Below are the code and all the weights of a small trained network. Each question names an input and a class and asks about switching units off, where a switched-off unit gives its printed mean instead of its output.

import numpy as np


def w(rows, s, z=0):
    codes = np.array(rows[::2]) - 128.0
    scale = np.full(codes.shape[1], s)
    scale[-1] = z or s
    return codes * scale


def f(y):
    return np.maximum(y, 0)


def log_softmax(a):
    a = a - a.max(-1, keepdims=True)
    return a - np.log(np.exp(a).sum(-1, keepdims=True))


def net(x, mask):
    res = np.array(x, float).reshape(1, 4) / 4 @ E
    y = f(res @ A[0][:, :-1].T + A[0][:, -1])
    res = res + np.where(mask, y, B[0][:, -1]) @ B[0][:, :-1]
    return log_softmax(res[-1] @ U[:, :-1].T + U[:, -1])


A, B = {}, {}
E = w([
[110,44,124,74,82,131,63,173,47,69],'x0',
[63,86,77,168,98,213,245,56,122,121],'x1',
[79,110,156,107,169,125,81,112,242,50],'x2',
[92,187,150,223,109,95,152,177,90,94],'x3',
],0.013)
A[0] = w([
[97,159,132,211,89,72,139,191,134,100,2],'N1',
[84,195,126,199,103,121,107,146,110,92,140],'N2',
[245,219,111,68,166,1,68,145,109,101,70],'N3',
[161,180,223,181,162,107,158,35,173,220,34],'N4',
[37,134,239,84,173,122,137,124,199,89,57],'N5',
[230,166,92,133,154,152,195,138,49,134,11],'N6',
[185,85,139,70,209,180,89,100,142,226,144],'N7',
[219,154,88,55,155,71,230,202,63,181,94],'N8',
],0.0086,0.0024)
B[0] = w([
[166,146,69,48,148,8,91,89,156,136,180],'N1',
[157,114,67,122,77,137,132,123,145,89,180],'N2',
[145,117,142,116,123,222,219,95,102,69,250],'N3',
[80,118,208,150,18,88,98,95,90,127,208],'N4',
[102,198,186,210,191,136,92,156,135,124,193],'N5',
[122,123,135,166,158,143,137,159,189,156,181],'N6',
[151,141,144,62,112,101,98,116,192,114,202],'N7',
[116,113,83,196,190,126,87,201,123,138,197],'N8',
],0.011,0.017)
U = w([
[123,115,96,160,146,180,252,93,149,137,137],'0',
[117,139,114,190,211,127,100,187,163,201,23],'1',
[107,64,163,142,58,102,78,151,75,165,253],'2',
[172,139,44,98,135,80,118,103,203,187,66],'3',
],0.013,0.0022)

Each question gives the input, the list of numbers given to net, and the class t.
The units are the neurons (one row each of A and B). Each row of codes is followed by its name. A weight is (code - 128) times the scale printed after its matrix; where a second scale follows, it is the last column's (A, B and U).
mask holds one flag per neuron, in row order. A switched-off neuron (its flag False) gives its mean, the last column of its row in B, instead of its output. The means were averaged over made-up inputs and are rounded, as every weight is.
A unit's drop is (log p(t) with every unit on - log p(t) with that unit switched off) / (log p(t) with every unit on - log p(t) with every unit switched off).
The circuit of an input: a set's keep is (log p(t) with only the set's units on - log p(t) with every unit switched off) / (log p(t) with every unit on - log p(t) with every unit switched off). Starting from all 8 units, units are removed one at a time, each time the one whose removal leaves the highest keep (on an exact tie, the one counted first), for as long as the keep stays at least 0.8.
circuit, biggest first: the units of the circuit, biggest drop first
k most important neurons: the k neurons with the biggest drops, biggest first
drop when u is switched off: that unit's drop, to one decimal
input [2,-2,3,0], class 1: circuit, biggest first -> [N4]
input [1,-3,4,-1], class 1: 3 most important neurons -> [N5; N4; N2]
input [3,-1,-4,-5], class 3: 3 most important neurons -> [N4; N5; N7]
input [-1,-6,-5,-4], class 0: 2 most important neurons -> [N3; N5]
input [3,7,-8,7], class 1: circuit, biggest first -> [N3; N6]
input [5,-6,3,2], class 0: 2 most important neurons -> [N3; N4]
input [6,3,1,-8], class 3: 2 most important neurons -> [N4; N3]
input [-7,-6,-2,5], class 2: 2 most important neurons -> [N4; N1]
input [-3,4,-8,5], class 1: 3 most important neurons -> [N3; N8; N6]
input [5,1,0,-7], class 3: 3 most important neurons -> [N4; N7; N3]
input [3,2,7,6], class 1: 2 most important neurons -> [N5; N3]
input [3,4,-1,5], class 3: circuit, biggest first -> [N3; N4; N1]
input [3,-1,-2,-6], class 3: 2 most important neurons -> [N4; N7]
input [-8,-6,6,6], class 2: circuit, biggest first -> [N4]
input [1,-4,2,6], class 3: drop when N4 is switched off -> 0.1
input [1,3,7,-1], class 1: drop when N8 is switched off -> 0.0
input [-4,-8,2,4], class 0: drop when N3 is switched off -> 1.1
